Here is a tiny trained network, its code and every weight. The questions are about switching its units off for an input and a target symbol, where a switched-off unit gives its printed mean instead of its output.

import numpy as np


def w(rows, s, z=0):
    codes = np.array(rows[::2]) - 128.0
    scale = np.full(codes.shape[1], s)
    scale[-1] = z or s
    return codes * scale


def f(y):
    return np.maximum(y, 0)


def softmax(a):
    e = np.exp(a - a.max(-1, keepdims=True))
    return e / e.sum(-1, keepdims=True)


def log_softmax(a):
    a = a - a.max(-1, keepdims=True)
    return a - np.log(np.exp(a).sum(-1, keepdims=True))


def net(x, mask):
    ids = ['αδζηθψ'.index(c) for c in x.split()]
    T = len(ids)
    res = E[ids] + P[:T]
    u = 0
    for l in range(2):
        q, k, v = (res @ M[l].T for M in (Q, K, V))
        z = softmax(np.where(np.tri(T) > 0, q @ k.T / 2**0.5, -1e9)) @ v
        res = res + np.where(mask[u], z, O[l][:, -1]) @ O[l][:, :-1]
        u += 1
        y = f(res @ A[l][:, :-1].T + A[l][:, -1])
        res = res + np.where(mask[u : u + 4], y, B[l][:, -1]) @ B[l][:, :-1]
        u += 4
    return log_softmax(res[-1] @ U[:, :-1].T + U[:, -1])


Q, K, V, O, A, B = {}, {}, {}, {}, {}, {}
E = w([
[187,156,74,154,208],'α',
[149,174,164,187,111],'δ',
[159,203,73,136,99],'ζ',
[146,180,151,167,236],'η',
[190,114,199,230,144],'θ',
[39,123,109,254,104],'ψ',
],0.015)
P = w([
[117,2,71,171,183],'0',
[78,100,141,115,130],'1',
[73,116,92,99,138],'2',
[122,157,106,103,127],'3',
[112,168,112,108,137],'4',
[120,179,104,94,150],'5',
[122,190,108,101,155],'6',
],0.0093)
Q[0] = w([
[128,247,110,186,151],'0.h0',
[167,95,159,149,97],'0.h0',
],0.012)
K[0] = w([
[119,218,81,251,125],'0.h0',
[104,138,129,71,131],'0.h0',
],0.011)
V[0] = w([
[254,137,117,138,174],'0.h0',
[71,159,136,101,228],'0.h0',
],0.016)
O[0] = w([
[187,106,149,222,6,4],'0.h0',
[94,59,150,72,56,140],'0.h0',
],0.011,0.0042)
A[0] = w([
[100,62,132,172,171,13],'0.n0',
[118,149,76,177,105,20],'0.n1',
[130,166,122,48,108,22],'0.n2',
[247,142,168,97,112,2],'0.n3',
],0.014,0.0033)
B[0] = w([
[65,102,124,93,219,254],'0.n0',
[155,38,126,111,172,222],'0.n1',
[10,66,121,142,154,212],'0.n2',
[108,131,140,17,189,228],'0.n3',
],0.012,0.0045)
Q[1] = w([
[132,199,169,3,154],'1.h0',
[184,163,90,65,82],'1.h0',
],0.012)
K[1] = w([
[143,255,144,93,99],'1.h0',
[150,129,208,118,108],'1.h0',
],0.013)
V[1] = w([
[152,107,139,35,148],'1.h0',
[163,117,7,106,101],'1.h0',
],0.02)
O[1] = w([
[237,150,187,112,79,246],'1.h0',
[199,128,58,8,139,48],'1.h0',
],0.012)
A[1] = w([
[164,178,176,109,116,72],'1.n0',
[63,216,103,81,133,3],'1.n1',
[184,129,61,165,199,47],'1.n2',
[114,247,145,115,130,95],'1.n3',
],0.014,0.0033)
B[1] = w([
[129,90,83,114,191,253],'1.n0',
[254,66,122,123,160,218],'1.n1',
[63,202,168,168,104,211],'1.n2',
[105,85,212,117,70,241],'1.n3',
],0.013,0.0083)
U = w([
[147,108,145,114,71,125],'α',
[68,102,90,177,160,187],'δ',
[140,217,153,122,139,166],'ζ',
[92,84,155,142,1,182],'η',
[184,159,160,219,111,112],'θ',
[100,119,193,109,118,2],'ψ',
],0.0086,0.009)

Each question gives the input, a string of symbols that net reads in full, and the target symbol t.
The units are the heads (2 rows each of Q, K, V and O) and the neurons (one row each of A and B). Each row of codes is followed by its name. A weight is (code - 128) times the scale printed after its matrix; where a second scale follows, it is the last column's (O, A, B and U).
mask holds one flag per unit, layer by layer, with each layer's heads first. A switched-off unit (its flag False) gives its mean, the last column of its rows in O or B, instead of its output. The means were averaged over made-up inputs and are rounded, as every weight is.
A unit's drop is (log p(t) with every unit on - log p(t) with that unit switched off) / (log p(t) with every unit on - log p(t) with every unit switched off).
The circuit of an input: a set's keep is (log p(t) with only the set's units on - log p(t) with every unit switched off) / (log p(t) with every unit on - log p(t) with every unit switched off). Starting from all 10 units, units are removed one at a time, each time the one whose removal leaves the highest keep (on an exact tie, the one counted first), for as long as the keep stays at least 0.8.
circuit, biggest first: the units of the circuit, biggest drop first
most important unit: the unit with the biggest drop
top k neurons: the k neurons with the biggest drops, biggest first
top k neurons in layer l: the k neurons of layer l with the biggest drops, biggest first
input ψ θ α, target ζ: circuit, biggest first => 1.h0, 1.n2
input θ ζ θ θ η, target θ: most important unit => 0.n3
input ψ θ ζ ζ ζ, target α: circuit, biggest first => 1.h0, 1.n3
input δ ζ ζ, target δ: circuit, biggest first => 0.n3, 1.h0, 0.h0
input ψ ζ θ ψ α η, target ψ: circuit, biggest first => 1.n3, 0.h0
input α α θ, target α: circuit, biggest first => 0.h0, 1.h0, 0.n3, 0.n1
input θ δ ζ ζ, target δ: top 2 neurons in layer 0 => 0.n1, 0.n0
input ζ ζ δ, target ζ: top 2 neurons => 0.n1, 1.n2
input α ζ ζ θ, target ζ: top 2 neurons => 1.n3, 1.n1
input ζ δ η, target ζ: top 3 neurons in layer 1 => 1.n2, 1.n3, 1.n0
input η ψ ζ ψ, target ψ: top 2 neurons => 0.n2, 1.n3
input δ ψ ζ α α ψ, target α: circuit, biggest first => 0.h0, 1.h0
input δ δ θ θ θ α, target θ: top 3 neurons => 0.n2, 0.n3, 1.n0
input α δ ζ η η ζ, target η: top 2 neurons => 0.n3, 1.n0
input θ θ ζ, target θ: circuit, biggest first => 0.n3, 0.h0, 1.h0, 0.n0
input ψ η ζ θ δ, target η: top 4 neurons => 0.n2, 1.n3, 0.n1, 1.n0
input ζ ψ α, target ζ: top 3 neurons => 0.n0, 1.n2, 0.n3
input ψ α θ, target θ: circuit, biggest first => 0.h0, 0.n0, 1.h0
input ζ δ θ θ, target δ: top 3 neurons => 0.n3, 1.n3, 1.n1
input ζ α θ ψ θ δ δ, target η: top 2 neurons => 1.n3, 0.n1
input ζ η δ, target ζ: most important unit => 0.n1
input δ ψ θ θ θ ζ, target α: top neuron => 1.n1
input ψ ψ ψ α, target ψ: top 4 neurons => 0.n2, 1.n3, 0.n0, 0.n1
input η ζ θ, target η: top 2 neurons => 1.n0, 1.n1
input δ ζ δ, target δ: top 3 neurons => 0.n3, 1.n3, 0.n0
input δ η θ η, target η: top 2 neurons in layer 1 => 1.n0, 1.n1
